Here is a tiny trained network, its code and every weight. The questions are about switching its units off for an input and a class, where a switched-off unit gives its printed mean instead of its output.

import numpy as np


def w(rows, s, z=0):
    codes = np.array(rows[::2]) - 128.0
    scale = np.full(codes.shape[1], s)
    scale[-1] = z or s
    return codes * scale


def f(y):
    return y / 2 * (1 + np.tanh(0.7978845608 * (y + 0.044715 * y**3)))


def log_softmax(a):
    a = a - a.max(-1, keepdims=True)
    return a - np.log(np.exp(a).sum(-1, keepdims=True))


def net(x, mask):
    res = np.array(x, float).reshape(1, 7) / 4 @ E
    y = f(res @ A[0][:, :-1].T + A[0][:, -1])
    res = res + np.where(mask, y, B[0][:, -1]) @ B[0][:, :-1]
    return log_softmax(res[-1] @ U[:, :-1].T + U[:, -1])


A, B = {}, {}
E = w([
[65,73,2,245,129,73,26,91,49],'x0',
[79,245,223,164,62,57,37,139,154],'x1',
[142,133,128,132,117,136,124,138,114],'x2',
[127,128,136,130,149,126,122,114,142],'x3',
[104,118,159,108,140,133,115,89,115],'x4',
[136,141,115,126,140,116,137,129,121],'x5',
[245,89,108,84,22,22,87,23,177],'x6',
],0.0091)
A[0] = w([
[203,113,153,37,66,98,139,113,213,161],'n1',
[106,127,96,163,73,35,37,86,137,110],'n2',
[32,139,110,221,163,167,114,140,78,153],'n3',
[81,163,121,141,203,200,148,156,84,237],'n4',
[151,45,60,124,147,138,113,88,99,112],'n5',
[171,2,93,101,177,175,158,131,125,254],'n6',
[66,94,90,180,174,133,94,160,89,135],'n7',
[96,187,185,79,173,198,177,198,161,211],'n8',
[159,64,90,59,198,218,184,142,103,219],'n9',
[168,75,67,152,109,44,54,70,102,94],'n10',
],0.0084,0.0069)
B[0] = w([
[230,135,170,87,143,61,159,59,100,220],'n1',
[80,151,175,216,93,135,178,160,173,197],'n2',
[159,130,125,114,198,81,71,194,86,217],'n3',
[88,116,165,144,159,136,131,222,121,237],'n4',
[106,71,39,99,97,110,103,122,146,172],'n5',
[137,12,49,140,130,119,195,72,106,230],'n6',
[159,99,112,150,170,88,91,179,72,192],'n7',
[90,163,176,117,94,218,128,148,200,247],'n8',
[117,53,178,155,155,188,235,106,107,242],'n9',
[81,79,117,175,86,154,179,114,179,191],'n10',
],0.011,0.016)
U = w([
[49,92,173,196,117,191,198,134,178,209],'0',
[54,255,168,44,120,209,72,174,209,164],'1',
[198,100,106,54,152,120,171,57,115,120],'2',
[173,225,191,86,112,44,95,88,156,192],'3',
[121,60,78,108,194,108,112,165,61,105],'4',
[83,209,137,174,163,60,17,162,87,87],'5',
[64,72,27,131,78,125,124,66,176,6],'6',
],0.0085,0.0023)

Each question gives the input, the list of numbers given to net, and the class t.
The units are the neurons (one row each of A and B). Each row of codes is followed by its name. A weight is (code - 128) times the scale printed after its matrix; where a second scale follows, it is the last column's (A, B and U).
mask holds one flag per neuron, in row order. A switched-off neuron (its flag False) gives its mean, the last column of its row in B, instead of its output. The means were averaged over made-up inputs and are rounded, as every weight is.
A unit's drop is (log p(t) with every unit on - log p(t) with that unit switched off) / (log p(t) with every unit on - log p(t) with every unit switched off).
The circuit of an input: a set's keep is (log p(t) with only the set's units on - log p(t) with every unit switched off) / (log p(t) with every unit on - log p(t) with every unit switched off). Starting from all 10 units, units are removed one at a time, each time the one whose removal leaves the highest keep (on an exact tie, the one counted first), for as long as the keep stays at least 0.8.
units of the circuit, in order: the units of the circuit, biggest drop first
k most important neurons: the k neurons with the biggest drops, biggest first
drop of u: that unit's drop, to one decimal
input [1,-5,1,-2,6,1,-5], class 4: units of the circuit, in order	n3
input [-8,2,-6,7,-4,-6,2], class 3: units of the circuit, in order	n1, n6
input [0,2,6,-5,-8,-7,-2], class 1: units of the circuit, in order	n6, n9
input [3,1,7,-1,3,3,-3], class 5: units of the circuit, in order	n6, n9
input [-6,1,-1,-1,-6,2,5], class 3: units of the circuit, in order	n6, n9
input [-5,1,3,-6,-4,1,0], class 1: 2 most important neurons	n6, n8
input [0,-1,0,-8,4,8,1], class 2: 3 most important neurons	n8, n2, n4
input [4,2,0,-7,7,8,0], class 5: units of the circuit, in order	n9, n6
input [1,7,-3,-6,7,-1,-1], class 5: 2 most important neurons	n9, n8
input [0,0,2,3,-3,-4,6], class 2: 3 most important neurons	n1, n8, n4
input [7,-1,-7,-1,1,2,1], class 6: units of the circuit, in order	n5, n9
input [1,-4,5,0,6,-8,-5], class 4: 3 most important neurons	n3, n2, n7
input [-6,3,4,-3,-3,-2,6], class 3: 2 most important neurons	n6, n9
input [4,-2,-2,-8,2,1,8], class 6: units of the circuit, in order	n5
input [0,-3,-7,-8,6,-5,4], class 2: 2 most important neurons	n1, n8
input [-7,4,-2,8,-2,-1,1], class 3: 2 most important neurons	n1, n4
input [-5,7,-6,6,-6,6,1], class 3: 2 most important neurons	n1, n4
input [-2,0,-3,0,8,-8,1], class 2: 2 most important neurons	n2, n4
input [2,-4,2,5,-5,1,0], class 4: 2 most important neurons	n8, n2
input [-8,-4,8,6,-1,7,2], class 2: units of the circuit, in order	n1
input [-7,3,-2,-8,-6,-8,-1], class 1: drop of n8	0.2
input [2,-3,-7,-8,2,-5,5], class 6: drop of n1	0.0
input [-6,1,-4,6,-5,3,7], class 3: drop of n6	0.4
